Below are the code and all the weights of a small trained network. Each question names an input and a class and asks about switching units off, where a switched-off unit gives its printed mean instead of its output.

import numpy as np


def w(rows, s, z=0):
    codes = np.array(rows[::2]) - 128.0
    scale = np.full(codes.shape[1], s)
    scale[-1] = z or s
    return codes * scale


def f(y):
    return y / 2 * (1 + np.tanh(0.7978845608 * (y + 0.044715 * y**3)))


def log_softmax(a):
    a = a - a.max(-1, keepdims=True)
    return a - np.log(np.exp(a).sum(-1, keepdims=True))


def net(x, mask):
    res = np.array(x, float).reshape(1, 2) / 4 @ E
    y = f(res @ A[0][:, :-1].T + A[0][:, -1])
    res = res + np.where(mask, y, B[0][:, -1]) @ B[0][:, :-1]
    return log_softmax(res[-1] @ U[:, :-1].T + U[:, -1])


A, B = {}, {}
E = w([
[147,145,1,90,109,102,27,224],'x0',
[178,169,123,58,185,8,224,173],'x1',
],0.0074)
A[0] = w([
[150,190,121,72,131,131,129,94,255],'n0',
[115,192,64,109,140,147,48,224,65],'n1',
[101,71,154,130,74,180,63,118,80],'n2',
[116,99,120,233,76,184,64,78,163],'n3',
[135,136,31,91,134,139,29,210,117],'n4',
[119,117,178,169,156,167,210,68,73],'n5',
[101,164,223,141,149,153,183,70,89],'n6',
[85,52,119,158,74,187,104,125,80],'n7',
[69,66,214,169,200,163,197,66,124],'n8',
[75,107,104,149,107,191,76,77,90],'n9',
[105,117,135,193,84,184,77,118,65],'n10',
[209,197,114,55,193,104,254,194,56],'n11',
],0.0069,0.0087)
B[0] = w([
[121,65,120,125,131,124,103,74,255],'n0',
[148,243,111,170,97,187,131,252,180],'n1',
[98,135,160,84,158,90,192,206,165],'n2',
[108,95,160,113,135,80,160,103,247],'n3',
[157,171,94,182,100,177,81,114,227],'n4',
[159,208,114,165,106,180,146,244,176],'n5',
[167,195,113,144,93,174,112,186,187],'n6',
[98,128,161,79,167,104,159,211,165],'n7',
[162,161,91,173,94,171,102,133,231],'n8',
[94,110,149,81,160,101,191,189,174],'n9',
[95,137,158,107,137,121,189,201,161],'n10',
[61,130,176,88,180,81,194,235,194],'n11',
],0.013,0.0074)
U = w([
[177,184,115,194,104,168,120,154,49],'0',
[68,104,158,60,185,72,170,171,54],'1',
[140,45,120,153,125,114,102,3,255],'2',
],0.017,0.0067)

Each question gives the input, the list of numbers given to net, and the class t.
The units are the neurons (one row each of A and B). Each row of codes is followed by its name. A weight is (code - 128) times the scale printed after its matrix; where a second scale follows, it is the last column's (A, B and U).
mask holds one flag per neuron, in row order. A switched-off neuron (its flag False) gives its mean, the last column of its row in B, instead of its output. The means were averaged over made-up inputs and are rounded, as every weight is.
A unit's drop is (log p(t) with every unit on - log p(t) with that unit switched off) / (log p(t) with every unit on - log p(t) with every unit switched off).
The circuit of an input: a set's keep is (log p(t) with only the set's units on - log p(t) with every unit switched off) / (log p(t) with every unit on - log p(t) with every unit switched off). Starting from all 12 units, units are removed one at a time, each time the one whose removal leaves the highest keep (on an exact tie, the one counted first), for as long as the keep stays at least 0.8.
units of the circuit, in order: the units of the circuit, biggest drop first
most important unit: the unit with the biggest drop
k most important neurons: the k neurons with the biggest drops, biggest first
drop of u: that unit's drop, to one decimal
input [-3,-4], class 1: most important unit	n4
input [-3,-2], class 2: units of the circuit, in order	n1; n11
input [-6,6], class 0: 2 most important neurons	n8; n6
input [-5,5], class 0: 4 most important neurons	n8; n3; n6; n9
input [8,7], class 0: 2 most important neurons	n4; n1
input [7,-8], class 1: 3 most important neurons	n9; n3; n2
input [3,2], class 2: 3 most important neurons	n5; n6; n8
input [-5,-6], class 1: 2 most important neurons	n3; n4
input [-4,4], class 0: 2 most important neurons	n3; n9
input [8,8], class 0: 3 most important neurons	n4; n1; n3
input [7,6], class 0: 2 most important neurons	n4; n1
input [-1,-3], class 2: 2 most important neurons	n11; n1
input [3,-4], class 1: drop of n8	0.3
input [6,-7], class 1: drop of n9	0.4
input [3,0], class 2: most important neuron	n5
